Here is a tiny trained network, its code and every weight. The questions are about switching its units off for an input and a class, where a switched-off unit gives its printed mean instead of its output.

import numpy as np


def w(rows, s, z=0):
    codes = np.array(rows[::2]) - 128.0
    scale = np.full(codes.shape[1], s)
    scale[-1] = z or s
    return codes * scale


def norm(h):
    return h / np.sqrt((h * h).mean(-1, keepdims=True) + 1e-5)


def f(y):
    return np.maximum(y, 0)


def log_softmax(a):
    a = a - a.max(-1, keepdims=True)
    return a - np.log(np.exp(a).sum(-1, keepdims=True))


def net(x, mask):
    res = np.array(x, float).reshape(1, 4) / 4 @ E
    u = 0
    for l in range(2):
        y = f(norm(res) @ A[l][:, :-1].T + A[l][:, -1])
        res = res + np.where(mask[u : u + 7], y, B[l][:, -1]) @ B[l][:, :-1]
        u += 7
    return log_softmax(norm(res)[-1] @ U[:, :-1].T + U[:, -1])


A, B = {}, {}
E = w([
[14,115,143,191,197],'x0',
[119,169,26,44,130],'x1',
[235,203,96,103,252],'x2',
[93,77,140,29,152],'x3',
],0.0036)
A[0] = w([
[122,148,124,99,106,67],'L0N0',
[89,78,117,56,80,53],'L0N1',
[153,146,37,86,78,25],'L0N2',
[58,110,88,144,64,82],'L0N3',
[209,168,55,11,170,166],'L0N4',
[175,169,90,107,159,86],'L0N5',
[2,101,143,9,170,4],'L0N6',
],0.0082,0.0022)
B[0] = w([
[127,160,134,131,147,140],'L0N0',
[71,231,127,99,133,188],'L0N1',
[151,182,152,93,111,182],'L0N2',
[54,106,117,106,84,191],'L0N3',
[199,108,157,35,175,255],'L0N4',
[106,176,57,125,170,181],'L0N5',
[194,2,149,222,146,216],'L0N6',
],0.012,0.0063)
A[1] = w([
[38,31,132,78,160,207],'L1N0',
[49,95,182,161,183,27],'L1N1',
[228,99,119,200,47,27],'L1N2',
[136,62,68,98,208,150],'L1N3',
[175,159,119,20,73,121],'L1N4',
[188,106,131,2,143,2],'L1N5',
[201,104,158,91,198,114],'L1N6',
],0.0091,0.0014)
B[1] = w([
[205,181,130,226,49,223],'L1N0',
[114,164,238,40,121,205],'L1N1',
[179,2,59,205,164,160],'L1N2',
[168,112,40,204,129,209],'L1N3',
[128,39,37,74,173,234],'L1N4',
[205,61,235,48,221,255],'L1N5',
[34,212,90,116,28,246],'L1N6',
],0.0098,0.0067)
U = w([
[91,193,201,125,160,57],'0',
[170,46,110,196,137,175],'1',
[123,213,57,176,172,88],'2',
[186,122,89,9,209,208],'3',
[101,134,124,121,156,2],'4',
[94,135,178,194,20,214],'5',
[70,127,65,61,65,72],'6',
],0.012,0.0045)

Each question gives the input, the list of numbers given to net, and the class t.
The units are the neurons (one row each of A and B). Each row of codes is followed by its name. A weight is (code - 128) times the scale printed after its matrix; where a second scale follows, it is the last column's (A, B and U).
mask holds one flag per neuron, layer by layer. A switched-off neuron (its flag False) gives its mean, the last column of its row in B, instead of its output. The means were averaged over made-up inputs and are rounded, as every weight is.
A unit's drop is (log p(t) with every unit on - log p(t) with that unit switched off) / (log p(t) with every unit on - log p(t) with every unit switched off).
The circuit of an input: a set's keep is (log p(t) with only the set's units on - log p(t) with every unit switched off) / (log p(t) with every unit on - log p(t) with every unit switched off). Starting from the 12 units with the biggest drops (on a tie, the unit counted first), units are removed one at a time, each time the one whose removal leaves the highest keep (on an exact tie, the one counted first), for as long as the keep stays at least 0.8.
circuit, biggest first: the units of the circuit, biggest drop first
k most important neurons: the k neurons with the biggest drops, biggest first
top k neurons in layer l: the k neurons of layer l with the biggest drops, biggest first
input [-8,-3,-5,-2], class 6: circuit, biggest first : L0N6; L0N4
input [2,-8,-5,-7], class 5: 2 most important neurons : L0N6; L1N5
input [7,0,-2,6], class 1: most important neuron : L0N6
input [7,1,2,-7], class 0: 2 most important neurons : L0N6; L0N4
input [-1,-6,3,3], class 6: top 2 neurons in layer 0 : L0N6; L0N4
input [8,6,2,-1], class 2: top 2 neurons in layer 1 : L1N5; L1N3
input [-1,1,-2,-2], class 6: circuit, biggest first : L0N4; L0N3
input [-2,-5,5,-5], class 2: circuit, biggest first : L0N4; L1N5
input [-7,3,-7,0], class 6: circuit, biggest first : L0N4; L0N1
input [-7,-4,-7,0], class 6: 3 most important neurons : L0N6; L0N4; L0N1
input [-6,-3,-5,1], class 6: 2 most important neurons : L0N6; L0N4
input [-3,0,-6,-2], class 5: top 2 neurons in layer 0 : L0N4; L0N3
input [3,-5,0,7], class 1: 2 most important neurons : L0N6; L1N2
input [3,-3,2,-3], class 0: 3 most important neurons : L0N6; L0N4; L1N4
input [-5,-3,-8,2], class 5: circuit, biggest first : L0N4
input [4,-7,3,-6], class 5: 2 most important neurons : L1N4; L1N5
input [1,6,-1,7], class 1: 3 most important neurons : L0N6; L1N3; L1N1
input [8,2,-2,1], class 1: top 2 neurons in layer 0 : L0N6; L0N1
input [6,-1,-3,3], class 1: 3 most important neurons : L0N6; L1N6; L1N2
input [5,-3,1,-3], class 0: top neuron in layer 0 : L0N6
input [-1,-8,8,-7], class 2: circuit, biggest first : L1N5; L0N4
input [-2,-7,2,-5], class 1: 2 most important neurons : L0N4; L1N2
input [6,-8,7,-5], class 0: top 2 neurons in layer 0 : L0N6; L0N4
